Below is a small trained network, with its code and all its weights. Each question gives an input and a class and asks what happens when units are switched off, that is, made to give their printed mean instead of their output.

import numpy as np


def w(rows, s, z=0):
    codes = np.array(rows[::2]) - 128.0
    scale = np.full(codes.shape[1], s)
    scale[-1] = z or s
    return codes * scale


def f(y):
    return np.maximum(y, 0)


def log_softmax(a):
    a = a - a.max(-1, keepdims=True)
    return a - np.log(np.exp(a).sum(-1, keepdims=True))


def net(x, mask):
    res = np.array(x, float).reshape(1, 6) / 4 @ E
    y = f(res @ A[0][:, :-1].T + A[0][:, -1])
    res = res + np.where(mask, y, B[0][:, -1]) @ B[0][:, :-1]
    return log_softmax(res[-1] @ U[:, :-1].T + U[:, -1])


A, B = {}, {}
E = w([
[80,158,156,150,91,53,74],'x0',
[126,104,103,181,146,141,98],'x1',
[12,112,143,144,147,164,97],'x2',
[155,132,202,124,121,90,106],'x3',
[92,92,139,147,92,112,165],'x4',
[142,175,184,169,216,120,131],'x5',
],0.011)
A[0] = w([
[119,153,72,65,149,171,162,99],'n1',
[121,141,92,69,131,188,161,172],'n2',
[212,124,145,163,231,164,139,181],'n3',
[74,98,204,107,124,133,76,205],'n4',
[10,138,158,152,134,95,70,214],'n5',
[167,169,152,78,91,57,97,155],'n6',
[179,104,147,80,91,135,186,36],'n7',
[165,87,115,158,98,120,116,46],'n8',
[70,188,179,60,205,136,139,195],'n9',
[181,127,124,132,139,96,148,235],'n10',
[59,136,131,117,121,137,164,188],'n11',
[170,160,154,101,88,91,93,133],'n12',
[251,117,177,58,83,96,169,104],'n13',
[100,119,139,166,166,139,158,208],'n14',
[138,150,116,81,123,129,151,255],'n15',
],0.017,0.0026)
B[0] = w([
[102,95,128,117,103,188,68,188],'n1',
[123,87,69,93,105,182,107,191],'n2',
[89,176,143,216,180,178,106,231],'n3',
[48,138,2,33,137,197,123,201],'n4',
[102,55,239,74,36,93,129,250],'n5',
[162,178,129,106,204,112,144,203],'n6',
[158,125,149,137,51,178,73,190],'n7',
[123,194,127,130,145,105,104,155],'n8',
[102,209,176,193,162,121,161,200],'n9',
[76,140,93,99,155,166,160,186],'n10',
[99,57,112,106,188,111,204,174],'n11',
[131,183,88,85,190,116,147,185],'n12',
[30,60,239,164,51,123,189,248],'n13',
[113,145,121,138,144,136,209,171],'n14',
[113,146,118,156,141,144,95,170],'n15',
],0.02,0.018)
U = w([
[161,176,32,44,173,97,85,110],'0',
[178,98,133,128,67,61,78,25],'1',
[184,91,56,170,72,184,46,2],'2',
[147,183,170,58,110,42,185,137],'3',
[188,45,72,167,127,97,224,81],'4',
[128,232,149,203,210,143,169,132],'5',
[67,72,132,127,72,202,157,228],'6',
[254,121,125,137,98,134,137,12],'7',
],0.0075,0.0036)

Each question gives the input, the list of numbers given to net, and the class t.
The units are the neurons (one row each of A and B). Each row of codes is followed by its name. A weight is (code - 128) times the scale printed after its matrix; where a second scale follows, it is the last column's (A, B and U).
mask holds one flag per neuron, in row order. A switched-off neuron (its flag False) gives its mean, the last column of its row in B, instead of its output. The means were averaged over made-up inputs and are rounded, as every weight is.
A unit's drop is (log p(t) with every unit on - log p(t) with that unit switched off) / (log p(t) with every unit on - log p(t) with every unit switched off).
The circuit of an input: a set's keep is (log p(t) with only the set's units on - log p(t) with every unit switched off) / (log p(t) with every unit on - log p(t) with every unit switched off). Starting from the 12 units with the biggest drops (on a tie, the unit counted first), units are removed one at a time, each time the one whose removal leaves the highest keep (on an exact tie, the one counted first), for as long as the keep stays at least 0.8.
units of the circuit, in order: the units of the circuit, biggest drop first
unit that matters most: the unit with the biggest drop
top k neurons: the k neurons with the biggest drops, biggest first
drop of u: that unit's drop, to one decimal
input [7,-2,-6,-2,-2,1], class 5: top 2 neurons	n5; n6
input [2,4,-3,-3,1,-2], class 0: units of the circuit, in order	n13; n5
input [-8,-3,-4,-8,-6,7], class 5: units of the circuit, in order	n3
input [8,7,-6,7,-8,-2], class 3: top 4 neurons	n3; n9; n13; n15
input [4,6,0,8,-5,-6], class 0: top 2 neurons	n13; n4
input [6,-7,-2,6,-2,-7], class 3: top 2 neurons	n6; n13
input [8,-3,7,8,6,8], class 3: top 3 neurons	n5; n9; n13
input [2,0,2,-6,-2,4], class 5: top 2 neurons	n13; n9
input [1,7,7,-7,-6,7], class 5: top 3 neurons	n9; n13; n3
input [2,-8,-8,-5,3,6], class 5: top 2 neurons	n5; n6
input [-8,7,-1,7,5,1], class 5: top 2 neurons	n5; n3
input [5,6,3,5,-5,0], class 3: top 2 neurons	n13; n5
input [-5,6,-2,-6,8,-7], class 2: top 2 neurons	n13; n5
input [8,-8,4,-1,-1,0], class 3: unit that matters most	n5
input [-5,8,2,-5,1,-7], class 2: drop of n13	0.5
input [4,-8,-3,6,-2,-7], class 3: drop of n12	0.5
input [7,0,-2,6,7,-5], class 3: drop of n6	0.1
